Below is a small trained network, with its code and all its weights. Each question gives an input and a target symbol and asks what happens when units are switched off, that is, made to give their printed mean instead of their output.

import numpy as np


def w(rows, s, z=0):
    codes = np.array(rows[::2]) - 128.0
    scale = np.full(codes.shape[1], s)
    scale[-1] = z or s
    return codes * scale


def norm(h):
    return h / np.sqrt((h * h).mean(-1, keepdims=True) + 1e-5)


def f(y):
    return np.maximum(y, 0)


def softmax(a):
    e = np.exp(a - a.max(-1, keepdims=True))
    return e / e.sum(-1, keepdims=True)


def log_softmax(a):
    a = a - a.max(-1, keepdims=True)
    return a - np.log(np.exp(a).sum(-1, keepdims=True))


def net(x, mask):
    ids = ['ΔΠΩεζηξσ'.index(c) for c in x.split()]
    T = len(ids)
    res = E[ids] + P[:T]
    u = 0
    for l in range(2):
        q, k, v = (norm(res) @ M[l].T for M in (Q, K, V))
        z = softmax(np.where(np.tri(T) > 0, q @ k.T / 4**0.5, -1e9)) @ v
        res = res + np.where(mask[u], z, O[l][:, -1]) @ O[l][:, :-1]
        u += 1
        y = f(norm(res) @ A[l][:, :-1].T + A[l][:, -1])
        res = res + np.where(mask[u : u + 4], y, B[l][:, -1]) @ B[l][:, :-1]
        u += 4
    return log_softmax(norm(res)[-1] @ U[:, :-1].T + U[:, -1])


Q, K, V, O, A, B = {}, {}, {}, {}, {}, {}
E = w([
[250,80,167,215,225],'Δ',
[60,61,75,155,187],'Π',
[219,97,129,185,173],'Ω',
[160,14,179,198,57],'ε',
[100,56,66,78,132],'ζ',
[137,175,65,152,41],'η',
[73,105,57,11,108],'ξ',
[232,98,110,56,77],'σ',
],0.013)
P = w([
[199,214,143,246,153],'0',
[167,146,131,189,126],'1',
[132,151,130,158,145],'2',
[101,192,159,141,156],'3',
[42,138,255,45,196],'4',
[215,12,120,145,194],'5',
[182,97,181,126,217],'6',
[99,37,128,167,55],'7',
],0.0083)
Q[0] = w([
[72,167,153,115,91],'0.h1',
[76,89,65,41,137],'0.h1',
[141,43,101,94,241],'0.h1',
[16,100,2,162,125],'0.h1',
],0.0092)
K[0] = w([
[147,184,156,82,96],'0.h1',
[126,102,193,46,105],'0.h1',
[54,101,132,114,106],'0.h1',
[82,218,254,138,147],'0.h1',
],0.01)
V[0] = w([
[115,133,61,222,57],'0.h1',
[144,63,43,183,119],'0.h1',
[128,21,3,172,149],'0.h1',
[183,185,93,151,28],'0.h1',
],0.0047)
O[0] = w([
[37,83,143,74,204,137],'0.h1',
[135,71,233,2,182,206],'0.h1',
[152,88,162,7,222,253],'0.h1',
[129,152,114,172,114,107],'0.h1',
],0.0053,0.0048)
A[0] = w([
[189,97,233,61,90,181],'0.n1',
[103,81,66,101,130,254],'0.n2',
[92,225,132,157,88,133],'0.n3',
[254,115,143,57,177,135],'0.n4',
],0.0076,0.0029)
B[0] = w([
[146,107,73,2,84,227],'0.n1',
[185,194,171,168,145,209],'0.n2',
[143,129,134,32,185,138],'0.n3',
[106,108,14,126,35,254],'0.n4',
],0.0087,0.0088)
Q[1] = w([
[221,129,210,174,141],'1.h1',
[142,14,36,61,248],'1.h1',
[182,151,223,235,55],'1.h1',
[147,67,150,160,2],'1.h1',
],0.007)
K[1] = w([
[175,66,138,142,202],'1.h1',
[59,137,122,172,254],'1.h1',
[152,135,83,25,156],'1.h1',
[74,64,171,47,111],'1.h1',
],0.0063)
V[1] = w([
[88,163,158,130,16],'1.h1',
[188,38,195,90,170],'1.h1',
[115,106,141,106,12],'1.h1',
[228,119,96,208,29],'1.h1',
],0.011)
O[1] = w([
[168,187,87,111,219,2],'1.h1',
[201,92,244,165,142,240],'1.h1',
[255,253,31,43,170,152],'1.h1',
[138,228,130,234,241,188],'1.h1',
],0.0075,0.0052)
A[1] = w([
[149,134,122,114,54,136],'1.n1',
[122,157,55,104,10,209],'1.n2',
[157,123,183,93,120,253],'1.n3',
[176,130,192,95,116,51],'1.n4',
],0.012,0.0024)
B[1] = w([
[127,1,40,107,163,205],'1.n1',
[108,77,147,194,144,254],'1.n2',
[151,88,244,85,152,218],'1.n3',
[120,197,80,29,224,185],'1.n4',
],0.0089,0.0081)
U = w([
[111,142,161,215,119,179],'Δ',
[92,130,199,185,2,250],'Π',
[77,143,101,172,179,49],'Ω',
[155,178,147,123,159,90],'ε',
[110,87,95,64,147,119],'ζ',
[13,125,67,163,146,51],'η',
[27,123,37,150,182,24],'ξ',
[131,187,25,132,96,223],'σ',
],0.0093,0.0024)

Each question gives the input, a string of symbols that net reads in full, and the target symbol t.
The units are the heads (4 rows each of Q, K, V and O) and the neurons (one row each of A and B). Each row of codes is followed by its name. A weight is (code - 128) times the scale printed after its matrix; where a second scale follows, it is the last column's (O, A, B and U).
mask holds one flag per unit, layer by layer, with each layer's heads first. A switched-off unit (its flag False) gives its mean, the last column of its rows in O or B, instead of its output. The means were averaged over made-up inputs and are rounded, as every weight is.
A unit's drop is (log p(t) with every unit on - log p(t) with that unit switched off) / (log p(t) with every unit on - log p(t) with every unit switched off).
The circuit of an input: a set's keep is (log p(t) with only the set's units on - log p(t) with every unit switched off) / (log p(t) with every unit on - log p(t) with every unit switched off). Starting from all 10 units, units are removed one at a time, each time the one whose removal leaves the highest keep (on an exact tie, the one counted first), for as long as the keep stays at least 0.8.
circuit, biggest first: the units of the circuit, biggest drop first
k most important neurons: the k neurons with the biggest drops, biggest first
k most important neurons of layer l: the k neurons of layer l with the biggest drops, biggest first
input ξ ζ Ω ζ, target ξ: circuit, biggest first -> (1.h1; 0.n1; 1.n3; 1.n2)
input ξ ζ ξ, target ξ: 2 most important neurons -> (0.n1; 0.n4)
input σ ξ ξ, target σ: circuit, biggest first -> (1.h1; 0.h1)
input ε Δ η, target ε: circuit, biggest first -> (0.n4; 1.h1)
input σ η ζ, target σ: circuit, biggest first -> (1.h1)
input Π ζ ξ Π η σ, target Π: circuit, biggest first -> (1.h1; 0.n4)
input Δ Π η, target Π: circuit, biggest first -> (1.h1; 0.n3; 0.n4; 0.n2)
input ε ζ σ ε ε ζ Ω ζ, target ε: circuit, biggest first -> (0.n4; 1.h1; 0.n2)
input Π η σ, target Π: 3 most important neurons of layer 0 -> (0.n1; 0.n3; 0.n4)
input Δ Ω η, target Δ: circuit, biggest first -> (0.n4; 0.n1)
input Π σ Π ξ, target Π: circuit, biggest first -> (1.h1; 0.n4)
input ζ ζ Π ε ζ ζ, target Π: circuit, biggest first -> (1.h1; 0.n1; 0.n4)
input ε ξ σ ζ, target ε: circuit, biggest first -> (0.n4; 1.h1; 1.n1)
input Π ε σ σ ζ ζ ζ Π, target Π: circuit, biggest first -> (0.n4; 1.h1)
input σ ζ ζ Π ζ ε Ω, target Π: most important neuron of layer 0 -> (0.n4)
input η σ ζ, target η: 2 most important neurons of layer 0 -> (0.n1; 0.n4)
input σ σ Π ξ ζ Ω, target Π: 3 most important neurons -> (0.n1; 0.n4; 0.n2)
input Δ ξ ζ, target Δ: 3 most important neurons of layer 0 -> (0.n2; 0.n1; 0.n4)
input ξ ζ ζ, target ξ: 3 most important neurons of layer 0 -> (0.n1; 0.n2; 0.n4)
input ε ε Δ ε, target ε: circuit, biggest first -> (1.h1)
input Π Ω ξ, target Π: 2 most important neurons of layer 0 -> (0.n1; 0.n4)
input ε Δ σ η, target ε: 2 most important neurons of layer 0 -> (0.n4; 0.n3)
input Δ σ ζ, target Δ: 2 most important neurons -> (0.n1; 0.n2)
input η σ ε, target ε: 2 most important neurons -> (0.n4; 1.n1)
input σ Ω ξ, target σ: 2 most important neurons -> (1.n3; 1.n2)
